Here is a tiny trained network, its code and every weight. The questions are about switching its units off for an input and a class, where a switched-off unit gives its printed mean instead of its output.

import numpy as np


def w(rows, s, z=0):
    codes = np.array(rows[::2]) - 128.0
    scale = np.full(codes.shape[1], s)
    scale[-1] = z or s
    return codes * scale


def norm(h):
    return h / np.sqrt((h * h).mean(-1, keepdims=True) + 1e-5)


def f(y):
    return np.maximum(y, 0)


def log_softmax(a):
    a = a - a.max(-1, keepdims=True)
    return a - np.log(np.exp(a).sum(-1, keepdims=True))


def net(x, mask):
    res = np.array(x, float).reshape(1, 5) / 4 @ E
    u = 0
    for l in range(2):
        y = f(norm(res) @ A[l][:, :-1].T + A[l][:, -1])
        res = res + np.where(mask[u : u + 15], y, B[l][:, -1]) @ B[l][:, :-1]
        u += 15
    return log_softmax(norm(res)[-1] @ U[:, :-1].T + U[:, -1])


A, B = {}, {}
E = w([
[168,149,43,183,130,122,87,198,51,103],'x0',
[113,116,116,130,130,130,125,130,149,120],'x1',
[106,150,47,126,121,139,157,2,96,128],'x2',
[67,169,89,56,11,187,62,174,164,182],'x3',
[163,73,130,12,88,30,133,190,94,120],'x4',
],0.0062)
A[0] = w([
[150,86,78,178,117,153,101,181,100,128,4],'L0N1',
[129,95,79,60,65,49,137,164,124,88,34],'L0N2',
[84,123,240,49,132,159,169,92,199,220,111],'L0N3',
[111,116,104,64,106,57,175,119,103,136,99],'L0N4',
[68,107,138,169,135,220,70,72,83,132,150],'L0N5',
[80,83,102,140,175,128,137,153,112,103,148],'L0N6',
[160,153,141,86,7,178,59,119,180,205,81],'L0N7',
[118,186,159,153,128,254,110,139,138,135,34],'L0N8',
[152,144,93,90,179,111,53,114,102,100,149],'L0N9',
[123,62,86,80,51,116,140,134,121,108,117],'L0N10',
[96,141,231,151,158,132,51,228,136,197,77],'L0N11',
[76,193,125,181,92,156,98,145,160,189,155],'L0N12',
[135,89,102,212,171,197,144,111,127,162,103],'L0N13',
[91,159,91,66,144,165,156,58,59,160,8],'L0N14',
[134,135,42,194,97,178,69,239,40,125,106],'L0N15',
],0.008,0.0024)
B[0] = w([
[138,152,101,49,135,88,193,134,105,103,170],'L0N1',
[80,186,253,118,120,167,146,138,100,185,217],'L0N2',
[163,205,57,135,106,35,228,160,162,74,241],'L0N3',
[85,142,155,124,184,190,120,150,128,198,192],'L0N4',
[78,142,137,43,123,118,149,135,132,199,204],'L0N5',
[153,112,178,152,94,118,152,76,113,173,154],'L0N6',
[210,111,137,198,71,99,65,125,158,113,251],'L0N7',
[97,214,228,110,189,112,146,164,92,188,198],'L0N8',
[68,126,88,87,151,84,149,71,203,125,164],'L0N9',
[176,173,129,109,169,115,109,107,85,213,199],'L0N10',
[34,31,42,113,172,228,134,133,27,63,223],'L0N11',
[225,98,180,143,131,127,60,65,129,144,217],'L0N12',
[78,120,162,88,161,73,103,155,130,140,190],'L0N13',
[109,82,61,123,96,167,129,89,55,115,177],'L0N14',
[138,181,115,124,87,83,210,101,241,107,255],'L0N15',
],0.0064,0.008)
A[1] = w([
[165,125,45,109,77,158,93,61,127,247,1],'L1N1',
[179,84,143,129,70,164,31,141,129,159,113],'L1N2',
[159,66,171,133,254,59,95,74,121,111,138],'L1N3',
[81,113,121,169,124,139,124,44,139,171,124],'L1N4',
[149,132,87,61,104,145,99,56,128,212,144],'L1N5',
[101,112,124,137,106,153,115,224,183,95,129],'L1N6',
[155,104,141,73,197,155,136,190,111,71,68],'L1N7',
[77,163,156,148,115,119,131,224,127,87,126],'L1N8',
[93,206,129,206,192,204,108,92,197,132,76],'L1N9',
[121,91,175,130,175,107,202,91,105,84,139],'L1N10',
[144,174,37,128,192,110,156,170,154,164,146],'L1N11',
[105,166,210,61,142,113,70,142,83,159,52],'L1N12',
[98,139,197,111,162,208,68,172,154,2,91],'L1N13',
[160,167,117,138,96,132,171,138,162,117,155],'L1N14',
[144,88,73,121,89,101,160,108,133,103,122],'L1N15',
],0.0078,0.0017)
B[1] = w([
[123,62,119,146,195,128,103,88,111,62,231],'L1N1',
[153,95,92,234,149,180,11,152,241,94,188],'L1N2',
[183,188,112,165,27,198,2,123,193,165,214],'L1N3',
[153,89,96,83,129,140,126,250,37,95,190],'L1N4',
[96,38,132,175,169,167,169,228,116,88,254],'L1N5',
[138,74,64,204,141,121,202,49,30,85,181],'L1N6',
[114,101,96,124,114,159,129,72,81,170,180],'L1N7',
[87,164,130,74,202,134,160,16,128,145,204],'L1N8',
[186,144,244,41,104,97,150,191,116,180,189],'L1N9',
[146,98,98,165,74,136,40,185,193,77,235],'L1N10',
[99,166,204,69,96,108,229,119,138,148,205],'L1N11',
[121,171,163,143,198,170,63,56,128,209,241],'L1N12',
[63,15,65,75,108,139,116,98,30,116,165],'L1N13',
[183,157,106,221,78,52,151,129,162,8,215],'L1N14',
[39,114,161,102,167,131,124,158,84,191,174],'L1N15',
],0.0054,0.0061)
U = w([
[134,175,121,112,74,55,246,124,164,78,224],'0',
[120,163,203,98,151,153,113,133,100,227,99],'1',
[184,114,107,189,69,153,51,132,176,97,165],'2',
[77,53,58,117,151,175,156,117,45,88,2],'3',
],0.013,0.00026)

Each question gives the input, the list of numbers given to net, and the class t.
The units are the neurons (one row each of A and B). Each row of codes is followed by its name. A weight is (code - 128) times the scale printed after its matrix; where a second scale follows, it is the last column's (A, B and U).
mask holds one flag per neuron, layer by layer. A switched-off neuron (its flag False) gives its mean, the last column of its row in B, instead of its output. The means were averaged over made-up inputs and are rounded, as every weight is.
A unit's drop is (log p(t) with every unit on - log p(t) with that unit switched off) / (log p(t) with every unit on - log p(t) with every unit switched off).
The circuit of an input: a set's keep is (log p(t) with only the set's units on - log p(t) with every unit switched off) / (log p(t) with every unit on - log p(t) with every unit switched off). Starting from the 12 units with the biggest drops (on a tie, the unit counted first), units are removed one at a time, each time the one whose removal leaves the highest keep (on an exact tie, the one counted first), for as long as the keep stays at least 0.8.
circuit, biggest first: the units of the circuit, biggest drop first
top k neurons: the k neurons with the biggest drops, biggest first
top k neurons in layer l: the k neurons of layer l with the biggest drops, biggest first
input [7,4,5,-8,4], class 2: top 3 neurons : (L1N3; L0N3; L1N10)
input [-1,4,-5,1,3], class 3: circuit, biggest first : (L0N11)
input [-6,6,-6,5,1], class 0: top 2 neurons in layer 0 : (L0N3; L0N7)
input [-4,0,1,-6,7], class 1: top 3 neurons in layer 0 : (L0N4; L0N15; L0N7)
input [-4,0,5,-5,4], class 2: circuit, biggest first : (L1N3; L1N10)
input [5,5,4,-4,6], class 1: top 2 neurons in layer 0 : (L0N3; L0N2)
input [4,2,0,6,-6], class 1: top 4 neurons in layer 0 : (L0N8; L0N3; L0N5; L0N12)
input [-1,5,8,-1,7], class 3: top 4 neurons : (L0N14; L0N8; L1N5; L1N1)
input [-1,-5,8,5,5], class 3: top 2 neurons : (L0N14; L1N1)
input [-2,7,7,-5,1], class 3: circuit, biggest first : (L0N14; L1N4)
input [-3,-4,1,8,-7], class 2: top 3 neurons in layer 0 : (L0N7; L0N12; L0N2)
input [1,5,0,-8,7], class 2: top 3 neurons : (L1N3; L1N10; L0N8)
input [0,-1,7,5,7], class 1: top 2 neurons : (L0N2; L0N11)
input [-6,6,0,6,-1], class 0: circuit, biggest first : (L0N3)
input [8,5,1,8,7], class 0: top 2 neurons : (L0N15; L0N1)
input [7,8,-4,-7,-7], class 0: top 2 neurons in layer 0 : (L0N15; L0N12)
input [0,-8,7,5,-2], class 3: top 3 neurons in layer 1 : (L1N5; L1N1; L1N3)
input [6,-7,5,4,-6], class 0: top 3 neurons : (L0N15; L0N2; L0N4)
input [-6,8,-7,5,3], class 3: top 2 neurons : (L0N11; L0N15)
input [6,2,6,-8,-7], class 2: top 2 neurons : (L1N3; L0N3)
input [-3,-5,-3,7,-1], class 2: circuit, biggest first : (L0N7)
